Here is a tiny trained network, its code and every weight. The questions are about switching its units off for an input and a class, where a switched-off unit gives its printed mean instead of its output.

import numpy as np


def w(rows, s, z=0):
    codes = np.array(rows[::2]) - 128.0
    scale = np.full(codes.shape[1], s)
    scale[-1] = z or s
    return codes * scale


def f(y):
    return y / 2 * (1 + np.tanh(0.7978845608 * (y + 0.044715 * y**3)))


def log_softmax(a):
    a = a - a.max(-1, keepdims=True)
    return a - np.log(np.exp(a).sum(-1, keepdims=True))


def net(x, mask):
    res = np.array(x, float).reshape(1, 4) / 4 @ E
    y = f(res @ A[0][:, :-1].T + A[0][:, -1])
    res = res + np.where(mask, y, B[0][:, -1]) @ B[0][:, :-1]
    return log_softmax(res[-1] @ U[:, :-1].T + U[:, -1])


A, B = {}, {}
E = w([
[68,204,60,128,16,93,191,6,108,121,101,81],'x0',
[83,78,116,94,162,142,184,72,187,38,62,166],'x1',
[42,76,188,146,117,74,178,146,95,188,37,67],'x2',
[41,157,75,67,84,132,80,184,142,218,50,219],'x3',
],0.011)
A[0] = w([
[54,136,151,148,147,37,151,128,84,156,101,71,92],'n0',
[207,79,203,139,209,220,82,207,215,159,138,188,108],'n1',
[72,95,66,143,178,170,155,124,187,75,93,125,2],'n2',
[131,61,153,101,149,169,112,160,114,136,123,143,9],'n3',
[166,182,108,140,94,101,82,160,80,170,111,95,72],'n4',
[151,174,114,127,109,154,111,143,144,86,127,115,23],'n5',
[101,188,44,125,98,140,123,42,127,138,190,101,252],'n6',
[80,130,148,75,159,122,60,177,128,149,108,192,67],'n7',
[104,210,153,118,80,118,118,66,148,94,103,103,10],'n8',
[202,175,90,180,97,102,151,173,94,255,152,91,21],'n9',
[110,229,87,137,66,128,190,64,72,127,91,129,58],'n10',
[211,145,184,209,164,106,182,61,117,50,184,61,79],'n11',
[180,185,21,63,132,207,86,83,185,104,211,173,82],'n12',
[70,174,91,95,101,134,76,150,158,128,92,180,43],'n13',
[169,230,125,123,139,97,36,124,72,208,210,91,130],'n14',
[90,203,55,83,55,94,53,157,148,158,72,210,170],'n15',
[135,110,110,43,155,113,138,52,224,62,60,189,123],'n16',
[66,48,174,131,157,126,110,120,85,158,68,79,26],'n17',
[82,158,87,86,113,136,105,144,98,125,111,145,28],'n18',
],0.0092,0.0065)
B[0] = w([
[156,127,135,150,81,93,93,151,61,56,96,167,180],'n0',
[177,155,112,97,106,86,164,202,183,182,152,86,254],'n1',
[161,104,175,166,145,172,153,87,214,117,141,156,158],'n2',
[166,178,196,105,94,133,161,114,187,81,163,87,152],'n3',
[84,126,189,183,156,194,168,118,188,120,101,147,163],'n4',
[170,221,212,174,76,163,170,84,121,72,200,133,136],'n5',
[162,144,99,52,139,82,170,206,135,158,127,122,219],'n6',
[112,193,119,110,153,121,115,91,87,144,198,107,182],'n7',
[176,184,217,143,113,140,179,154,149,162,190,116,161],'n8',
[105,125,158,164,144,189,149,106,201,95,132,174,180],'n9',
[199,152,135,78,138,79,186,176,174,150,182,102,199],'n10',
[59,163,115,118,173,147,26,81,102,133,144,69,222],'n11',
[157,100,147,135,11,124,42,148,88,39,84,165,234],'n12',
[119,140,132,180,134,171,98,60,82,145,177,51,174],'n13',
[106,59,134,151,177,135,174,88,188,91,71,168,212],'n14',
[103,136,131,132,172,129,98,108,67,126,114,63,226],'n15',
[83,116,142,195,190,151,160,125,219,122,67,168,206],'n16',
[176,137,140,158,33,110,107,130,88,72,127,161,168],'n17',
[114,211,190,161,121,157,105,116,134,88,233,115,147],'n18',
],0.011,0.02)
U = w([
[147,156,144,97,124,110,179,170,162,156,195,92,103],'0',
[100,157,137,145,170,148,77,56,108,135,191,47,96],'1',
[107,129,149,184,170,162,174,85,196,118,118,186,115],'2',
[139,142,146,161,4,123,89,133,106,89,136,170,98],'3',
[95,100,87,80,187,86,112,170,124,171,64,122,250],'4',
[124,97,77,123,168,130,151,132,84,156,153,172,110],'5',
[110,98,69,119,128,140,139,103,132,188,142,151,111],'6',
],0.014,0.025)

Each question gives the input, the list of numbers given to net, and the class t.
The units are the neurons (one row each of A and B). Each row of codes is followed by its name. A weight is (code - 128) times the scale printed after its matrix; where a second scale follows, it is the last column's (A, B and U).
mask holds one flag per neuron, in row order. A switched-off neuron (its flag False) gives its mean, the last column of its row in B, instead of its output. The means were averaged over made-up inputs and are rounded, as every weight is.
A unit's drop is (log p(t) with every unit on - log p(t) with that unit switched off) / (log p(t) with every unit on - log p(t) with every unit switched off).
The circuit of an input: a set's keep is (log p(t) with only the set's units on - log p(t) with every unit switched off) / (log p(t) with every unit on - log p(t) with every unit switched off). Starting from the 12 units with the biggest drops (on a tie, the unit counted first), units are removed one at a time, each time the one whose removal leaves the highest keep (on an exact tie, the one counted first), for as long as the keep stays at least 0.8.
circuit, biggest first: the units of the circuit, biggest drop first
unit that matters most: the unit with the biggest drop
k most important neurons: the k neurons with the biggest drops, biggest first
drop when u is switched off: that unit's drop, to one decimal
input [-7,-8,3,4], class 2: circuit, biggest first	n9
input [5,6,2,-6], class 1: 3 most important neurons	n11; n1; n14
input [8,5,6,0], class 0: 2 most important neurons	n10; n12
input [2,4,-6,4], class 3: 3 most important neurons	n12; n11; n14
input [5,-1,-5,2], class 0: 2 most important neurons	n6; n10
input [-5,-7,8,1], class 3: 2 most important neurons	n17; n0
input [8,7,2,-4], class 0: 2 most important neurons	n10; n6
input [2,5,-8,6], class 3: 2 most important neurons	n12; n11
input [6,-8,-5,7], class 2: 4 most important neurons	n14; n9; n4; n11
input [8,8,0,3], class 0: 4 most important neurons	n10; n6; n14; n8
input [-2,7,-4,7], class 1: 3 most important neurons	n13; n15; n7
input [-5,-6,2,2], class 2: 3 most important neurons	n14; n9; n6
input [-8,8,7,8], class 0: 3 most important neurons	n1; n11; n7
input [1,-4,6,-5], class 3: unit that matters most	n0
input [-7,-8,-3,1], class 2: 2 most important neurons	n14; n9
input [-1,-5,-3,2], class 2: drop when n14 is switched off	0.1
input [-6,6,-7,-7], class 1: drop when n0 is switched off	0.3
input [8,8,-1,-7], class 0: drop when n10 is switched off	2.1
